Below is a small trained network, with its code and all its weights. Each question gives an input and a class and asks what happens when units are switched off, that is, made to give their printed mean instead of their output.

import numpy as np


def w(rows, s, z=0):
    codes = np.array(rows[::2]) - 128.0
    scale = np.full(codes.shape[1], s)
    scale[-1] = z or s
    return codes * scale


def norm(h):
    return h / np.sqrt((h * h).mean(-1, keepdims=True) + 1e-5)


def f(y):
    return np.maximum(y, 0)


def log_softmax(a):
    a = a - a.max(-1, keepdims=True)
    return a - np.log(np.exp(a).sum(-1, keepdims=True))


def net(x, mask):
    res = np.array(x, float).reshape(1, 3) / 4 @ E
    u = 0
    for l in range(2):
        y = f(norm(res) @ A[l][:, :-1].T + A[l][:, -1])
        res = res + np.where(mask[u : u + 12], y, B[l][:, -1]) @ B[l][:, :-1]
        u += 12
    return log_softmax(norm(res)[-1] @ U[:, :-1].T + U[:, -1])


A, B = {}, {}
E = w([
[113,76,191,88,180,41,98,248,116,168,142,104],'x0',
[221,148,214,77,86,251,199,52,36,92,78,158],'x1',
[103,216,96,226,146,68,138,23,141,255,223,116],'x2',
],0.0083)
A[0] = w([
[109,179,107,165,122,153,90,114,168,141,153,123,40],'0.n1',
[150,129,112,121,111,167,119,93,130,107,92,182,75],'0.n2',
[140,130,127,109,131,144,146,114,104,76,121,161,62],'0.n3',
[112,186,148,144,103,160,130,112,118,126,125,129,55],'0.n4',
[135,97,164,76,120,142,206,168,112,87,6,166,95],'0.n5',
[117,113,122,90,153,122,137,113,159,155,166,109,183],'0.n6',
[148,136,120,147,175,135,95,117,127,144,139,144,75],'0.n7',
[133,87,136,117,124,125,132,155,113,69,139,141,1],'0.n8',
[112,85,128,123,118,121,127,149,169,105,151,109,67],'0.n9',
[112,134,106,136,134,79,99,162,177,136,110,157,60],'0.n10',
[155,145,135,138,138,132,173,104,71,157,125,127,102],'0.n11',
[150,90,118,80,124,143,137,141,139,79,86,159,102],'0.n12',
],0.012,0.0027)
B[0] = w([
[160,229,120,164,151,209,140,85,160,107,55,158,180],'0.n1',
[43,81,78,66,79,180,253,129,149,165,11,165,186],'0.n2',
[56,96,16,151,158,156,163,80,150,219,79,181,176],'0.n3',
[69,119,48,98,106,103,90,204,106,166,133,123,165],'0.n4',
[196,117,107,203,211,159,36,210,73,189,123,128,247],'0.n5',
[157,115,135,170,185,167,65,192,72,100,99,210,162],'0.n6',
[168,183,154,166,166,96,120,94,107,135,128,200,148],'0.n7',
[110,230,137,110,93,27,70,143,181,112,162,6,163],'0.n8',
[72,70,117,130,186,92,92,244,117,96,158,41,156],'0.n9',
[72,113,109,75,25,110,80,143,183,57,102,52,179],'0.n10',
[106,187,205,103,160,85,104,136,198,41,172,47,180],'0.n11',
[151,140,112,117,98,45,76,114,92,178,201,66,199],'0.n12',
],0.0064,0.014)
A[1] = w([
[175,123,250,134,118,65,145,107,90,125,147,109,117],'1.n1',
[94,41,181,89,147,118,128,164,123,120,171,189,3],'1.n2',
[102,126,96,110,113,163,154,131,92,172,104,138,193],'1.n3',
[129,152,96,128,96,119,162,75,174,106,124,131,40],'1.n4',
[128,79,167,128,103,146,103,182,154,102,142,127,53],'1.n5',
[93,84,92,155,124,123,109,184,177,74,112,140,169],'1.n6',
[193,167,152,156,103,150,140,125,107,125,200,111,104],'1.n7',
[102,99,74,122,124,102,85,146,152,118,181,69,148],'1.n8',
[141,161,119,173,163,208,109,186,124,178,184,151,239],'1.n9',
[149,46,167,65,140,38,120,138,139,138,94,172,46],'1.n10',
[138,58,130,87,113,164,194,111,130,123,77,151,65],'1.n11',
[61,182,113,125,122,144,208,102,118,133,137,162,79],'1.n12',
],0.011,0.0031)
B[1] = w([
[140,101,137,74,212,138,98,202,67,169,98,107,155],'1.n1',
[122,87,8,107,124,199,222,106,88,183,67,125,140],'1.n2',
[158,145,153,129,80,135,192,72,170,96,117,149,200],'1.n3',
[120,49,138,105,60,134,166,115,147,171,117,119,171],'1.n4',
[108,162,92,163,166,98,124,70,121,165,93,156,162],'1.n5',
[141,100,217,54,143,84,129,153,83,136,154,48,210],'1.n6',
[79,61,154,128,109,37,110,172,122,108,139,100,155],'1.n7',
[177,111,189,111,127,132,151,155,79,135,134,144,227],'1.n8',
[171,143,86,164,194,143,135,153,63,126,102,161,249],'1.n9',
[87,105,106,112,94,152,176,58,150,108,74,254,152],'1.n10',
[99,111,178,180,152,66,34,172,118,132,193,166,156],'1.n11',
[117,129,133,117,115,131,90,105,202,68,199,111,190],'1.n12',
],0.0099,0.011)
U = w([
[160,204,66,225,183,167,132,58,218,109,158,188,110],'0',
[74,113,140,62,6,186,254,15,236,62,175,79,70],'1',
[192,63,71,103,120,238,236,148,55,180,18,187,5],'2',
[142,101,193,97,197,56,83,213,99,144,163,44,244],'3',
],0.0096,0.0025)

Each question gives the input, the list of numbers given to net, and the class t.
The units are the neurons (one row each of A and B). Each row of codes is followed by its name. A weight is (code - 128) times the scale printed after its matrix; where a second scale follows, it is the last column's (A, B and U).
mask holds one flag per neuron, layer by layer. A switched-off neuron (its flag False) gives its mean, the last column of its row in B, instead of its output. The means were averaged over made-up inputs and are rounded, as every weight is.
A unit's drop is (log p(t) with every unit on - log p(t) with that unit switched off) / (log p(t) with every unit on - log p(t) with every unit switched off).
The circuit of an input: a set's keep is (log p(t) with only the set's units on - log p(t) with every unit switched off) / (log p(t) with every unit on - log p(t) with every unit switched off). Starting from the 12 units with the biggest drops (on a tie, the unit counted first), units are removed one at a time, each time the one whose removal leaves the highest keep (on an exact tie, the one counted first), for as long as the keep stays at least 0.8.
units of the circuit, in order: the units of the circuit, biggest drop first
most important unit: the unit with the biggest drop
top k neurons: the k neurons with the biggest drops, biggest first
top k neurons in layer l: the k neurons of layer l with the biggest drops, biggest first
drop of u: that unit's drop, to one decimal
input [2,0,7], class 0: units of the circuit, in order	[1.n6]
input [1,2,0], class 2: top 3 neurons in layer 0	[0.n3 0.n10 0.n9]
input [0,-5,6], class 0: top 3 neurons	[0.n1 0.n9 0.n7]
input [-4,6,0], class 0: top 2 neurons in layer 0	[0.n5 0.n10]
input [-2,3,0], class 0: top 2 neurons in layer 1	[1.n8 1.n11]
input [-7,2,7], class 1: top 2 neurons	[0.n5 1.n4]
input [-5,7,0], class 0: top 2 neurons in layer 0	[0.n5 0.n10]
input [-5,6,-1], class 0: top 2 neurons	[0.n5 1.n11]
input [-1,-4,4], class 0: top 3 neurons in layer 0	[0.n1 0.n9 0.n7]
input [0,-3,4], class 0: top 2 neurons	[0.n1 0.n9]
input [3,-2,6], class 0: top 2 neurons in layer 0	[0.n1 0.n12]
input [-1,-2,3], class 0: drop of 0.n1	0.3
input [-1,8,6], class 1: drop of 0.n5	0.2
input [-4,3,4], class 1: drop of 0.n5	0.4
input [-5,6,7], class 1: drop of 0.n5	0.3
input [-1,1,3], class 0: most important unit	1.n6
